Here is a tiny trained network, its code and every weight. The questions are about switching its units off for an input and a class, where a switched-off unit gives its printed mean instead of its output.

import numpy as np


def w(rows, s, z=0):
    codes = np.array(rows[::2]) - 128.0
    scale = np.full(codes.shape[1], s)
    scale[-1] = z or s
    return codes * scale


def f(y):
    return np.maximum(y, 0)


def log_softmax(a):
    a = a - a.max(-1, keepdims=True)
    return a - np.log(np.exp(a).sum(-1, keepdims=True))


def net(x, mask):
    res = np.array(x, float).reshape(1, 2) / 4 @ E
    y = f(res @ A[0][:, :-1].T + A[0][:, -1])
    res = res + np.where(mask, y, B[0][:, -1]) @ B[0][:, :-1]
    return log_softmax(res[-1] @ U[:, :-1].T + U[:, -1])


A, B = {}, {}
E = w([
[85,152,195,172,250,255,153,156],'x0',
[51,80,196,221,132,122,37,176],'x1',
],0.014)
A[0] = w([
[175,202,11,43,78,117,132,122,202],'n1',
[78,124,201,189,208,220,106,204,116],'n2',
[78,78,165,208,139,68,97,178,247],'n3',
[136,103,8,131,59,71,165,103,52],'n4',
[244,183,19,57,126,185,176,27,40],'n5',
[102,168,136,106,185,223,154,145,189],'n6',
[220,183,59,87,144,204,173,94,218],'n7',
[227,125,59,92,85,87,184,38,171],'n8',
[92,70,153,200,88,59,59,153,186],'n9',
[161,153,62,74,134,133,172,84,2],'n10',
[117,183,170,123,195,208,178,150,179],'n11',
[177,89,37,83,68,48,98,118,158],'n12',
[161,113,46,123,60,41,150,86,151],'n13',
[200,97,42,82,45,44,108,86,149],'n14',
[177,94,29,89,79,123,153,98,128],'n15',
],0.014,0.0075)
B[0] = w([
[201,189,29,160,87,24,217,104,240],'n1',
[137,101,91,218,164,197,131,72,254],'n2',
[134,56,113,87,181,154,113,198,211],'n3',
[123,199,68,129,77,224,151,114,210],'n4',
[140,38,75,87,87,42,210,116,239],'n5',
[73,73,151,202,181,127,185,51,210],'n6',
[113,61,125,121,135,81,200,35,221],'n7',
[174,201,49,188,94,51,213,96,244],'n8',
[134,100,145,99,129,130,72,208,206],'n9',
[100,104,86,49,108,104,196,72,182],'n10',
[104,69,160,188,176,165,209,5,218],'n11',
[109,234,138,53,67,108,70,144,236],'n12',
[147,209,88,66,115,105,122,164,230],'n13',
[134,239,96,79,97,79,127,172,254],'n14',
[164,196,113,189,92,88,130,121,209],'n15',
],0.013,0.032)
U = w([
[129,54,92,111,153,41,212,45,161],'0',
[187,192,114,174,100,3,158,77,140],'1',
[136,51,123,161,148,135,54,174,160],'2',
[117,95,232,76,7,98,65,88,6],'3',
[139,111,234,32,67,106,85,80,6],'4',
[97,153,184,23,129,100,42,175,184],'5',
[161,221,37,85,54,69,126,118,67],'6',
[92,99,148,208,193,212,142,37,119],'7',
],0.013,0.011)

Each question gives the input, the list of numbers given to net, and the class t.
The units are the neurons (one row each of A and B). Each row of codes is followed by its name. A weight is (code - 128) times the scale printed after its matrix; where a second scale follows, it is the last column's (A, B and U).
mask holds one flag per neuron, in row order. A switched-off neuron (its flag False) gives its mean, the last column of its row in B, instead of its output. The means were averaged over made-up inputs and are rounded, as every weight is.
A unit's drop is (log p(t) with every unit on - log p(t) with that unit switched off) / (log p(t) with every unit on - log p(t) with every unit switched off).
The circuit of an input: a set's keep is (log p(t) with only the set's units on - log p(t) with every unit switched off) / (log p(t) with every unit on - log p(t) with every unit switched off). Starting from the 12 units with the biggest drops (on a tie, the unit counted first), units are removed one at a time, each time the one whose removal leaves the highest keep (on an exact tie, the one counted first), for as long as the keep stays at least 0.8.
units of the circuit, in order: the units of the circuit, biggest drop first
k most important neurons: the k neurons with the biggest drops, biggest first
drop when u is switched off: that unit's drop, to one decimal
input [-1,-1], class 6: units of the circuit, in order -> (n11)
input [-6,5], class 6: 3 most important neurons -> (n14 n4 n13)
input [2,8], class 2: 2 most important neurons -> (n9 n3)
input [4,-3], class 0: 2 most important neurons -> (n4 n7)
input [0,0], class 0: 3 most important neurons -> (n14 n12 n2)
input [-1,0], class 6: 2 most important neurons -> (n11 n6)
input [0,-8], class 1: 2 most important neurons -> (n7 n8)
input [1,1], class 7: 2 most important neurons -> (n5 n1)
input [-1,1], class 5: drop when n8 is switched off -> 0.2
input [0,-5], class 1: drop when n7 is switched off -> 0.3
input [-3,6], class 5: drop when n2 is switched off -> 0.1
input [-4,1], class 6: drop when n6 is switched off -> 0.0
